Below is a small trained network, with its code and all its weights. Each question gives an input and a class and asks what happens when units are switched off, that is, made to give their printed mean instead of their output.

import numpy as np


def w(rows, s, z=0):
    codes = np.array(rows[::2]) - 128.0
    scale = np.full(codes.shape[1], s)
    scale[-1] = z or s
    return codes * scale


def f(y):
    return y / 2 * (1 + np.tanh(0.7978845608 * (y + 0.044715 * y**3)))


def log_softmax(a):
    a = a - a.max(-1, keepdims=True)
    return a - np.log(np.exp(a).sum(-1, keepdims=True))


def net(x, mask):
    res = np.array(x, float).reshape(1, 7) / 4 @ E
    y = f(res @ A[0][:, :-1].T + A[0][:, -1])
    res = res + np.where(mask, y, B[0][:, -1]) @ B[0][:, :-1]
    return log_softmax(res[-1] @ U[:, :-1].T + U[:, -1])


A, B = {}, {}
E = w([
[146,173,139,254,129,68],'x0',
[181,204,92,152,107,161],'x1',
[169,55,122,154,34,124],'x2',
[134,99,82,134,179,65],'x3',
[53,129,86,136,137,178],'x4',
[176,150,159,75,57,42],'x5',
[127,185,223,110,188,81],'x6',
],0.0084)
A[0] = w([
[114,183,150,198,139,143,108],'neuron 0',
[210,253,72,109,40,142,185],'neuron 1',
[179,123,96,141,101,83,221],'neuron 2',
[20,94,19,166,166,171,199],'neuron 3',
[73,22,54,110,77,63,121],'neuron 4',
[166,29,96,66,86,151,175],'neuron 5',
[91,138,221,94,91,173,125],'neuron 6',
[54,197,163,91,218,59,250],'neuron 7',
[42,114,87,148,174,172,140],'neuron 8',
[224,162,102,132,80,153,41],'neuron 9',
[112,93,181,120,159,191,117],'neuron 10',
[116,98,162,134,114,167,114],'neuron 11',
],0.012,0.0022)
B[0] = w([
[145,124,121,59,113,102,188],'neuron 0',
[116,70,145,140,5,126,235],'neuron 1',
[98,133,105,76,103,162,184],'neuron 2',
[93,135,154,180,179,230,233],'neuron 3',
[149,127,127,86,17,133,207],'neuron 4',
[155,143,131,119,118,45,212],'neuron 5',
[113,117,90,151,197,162,175],'neuron 6',
[166,138,120,119,212,36,247],'neuron 7',
[105,123,114,154,186,181,200],'neuron 8',
[112,125,111,94,82,116,184],'neuron 9',
[127,160,165,159,151,115,167],'neuron 10',
[117,150,87,136,149,100,146],'neuron 11',
],0.016,0.012)
U = w([
[192,100,66,89,18,143,244],'0',
[104,139,78,169,157,246,6],'1',
[195,156,96,113,182,91,78],'2',
],0.011,0.0012)

Each question gives the input, the list of numbers given to net, and the class t.
The units are the neurons (one row each of A and B). Each row of codes is followed by its name. A weight is (code - 128) times the scale printed after its matrix; where a second scale follows, it is the last column's (A, B and U).
mask holds one flag per neuron, in row order. A switched-off neuron (its flag False) gives its mean, the last column of its row in B, instead of its output. The means were averaged over made-up inputs and are rounded, as every weight is.
A unit's drop is (log p(t) with every unit on - log p(t) with that unit switched off) / (log p(t) with every unit on - log p(t) with every unit switched off).
The circuit of an input: a set's keep is (log p(t) with only the set's units on - log p(t) with every unit switched off) / (log p(t) with every unit on - log p(t) with every unit switched off). Starting from all 12 units, units are removed one at a time, each time the one whose removal leaves the highest keep (on an exact tie, the one counted first), for as long as the keep stays at least 0.8.
units of the circuit, in order: the units of the circuit, biggest drop first
unit that matters most: the unit with the biggest drop
k most important neurons: the k neurons with the biggest drops, biggest first
drop of u: that unit's drop, to one decimal
input [-5,-1,-6,-3,-3,5,-2], class 2: units of the circuit, in order	(neuron 4)
input [-4,-2,2,-8,5,6,3], class 2: 4 most important neurons	(neuron 3; neuron 6; neuron 4; neuron 8)
input [-8,-1,5,-6,0,-3,-1], class 2: units of the circuit, in order	(neuron 5; neuron 1)
input [-3,-6,1,-8,-5,-6,1], class 1: 2 most important neurons	(neuron 7; neuron 6)
input [-7,3,3,5,-6,-7,2], class 2: 2 most important neurons	(neuron 1; neuron 5)
input [4,6,4,6,4,1,7], class 0: units of the circuit, in order	(neuron 3; neuron 8)
input [-4,0,-3,-3,7,2,4], class 2: 4 most important neurons	(neuron 7; neuron 3; neuron 1; neuron 2)
input [3,-2,4,4,-5,-7,-8], class 1: 2 most important neurons	(neuron 3; neuron 1)
input [7,6,-1,-5,1,-6,3], class 0: 2 most important neurons	(neuron 0; neuron 1)
input [-2,0,-2,7,8,7,0], class 2: 3 most important neurons	(neuron 1; neuron 7; neuron 9)
input [-8,1,3,-8,8,0,7], class 1: 2 most important neurons	(neuron 6; neuron 7)
input [6,-2,4,-3,5,-1,-6], class 1: drop of neuron 3	1.4
input [-8,-6,2,-6,-6,-8,8], class 2: drop of neuron 3	0.2
input [-2,-4,5,7,4,-6,-4], class 1: unit that matters most	neuron 3
input [-1,-8,-4,-8,5,7,3], class 2: drop of neuron 7	0.1
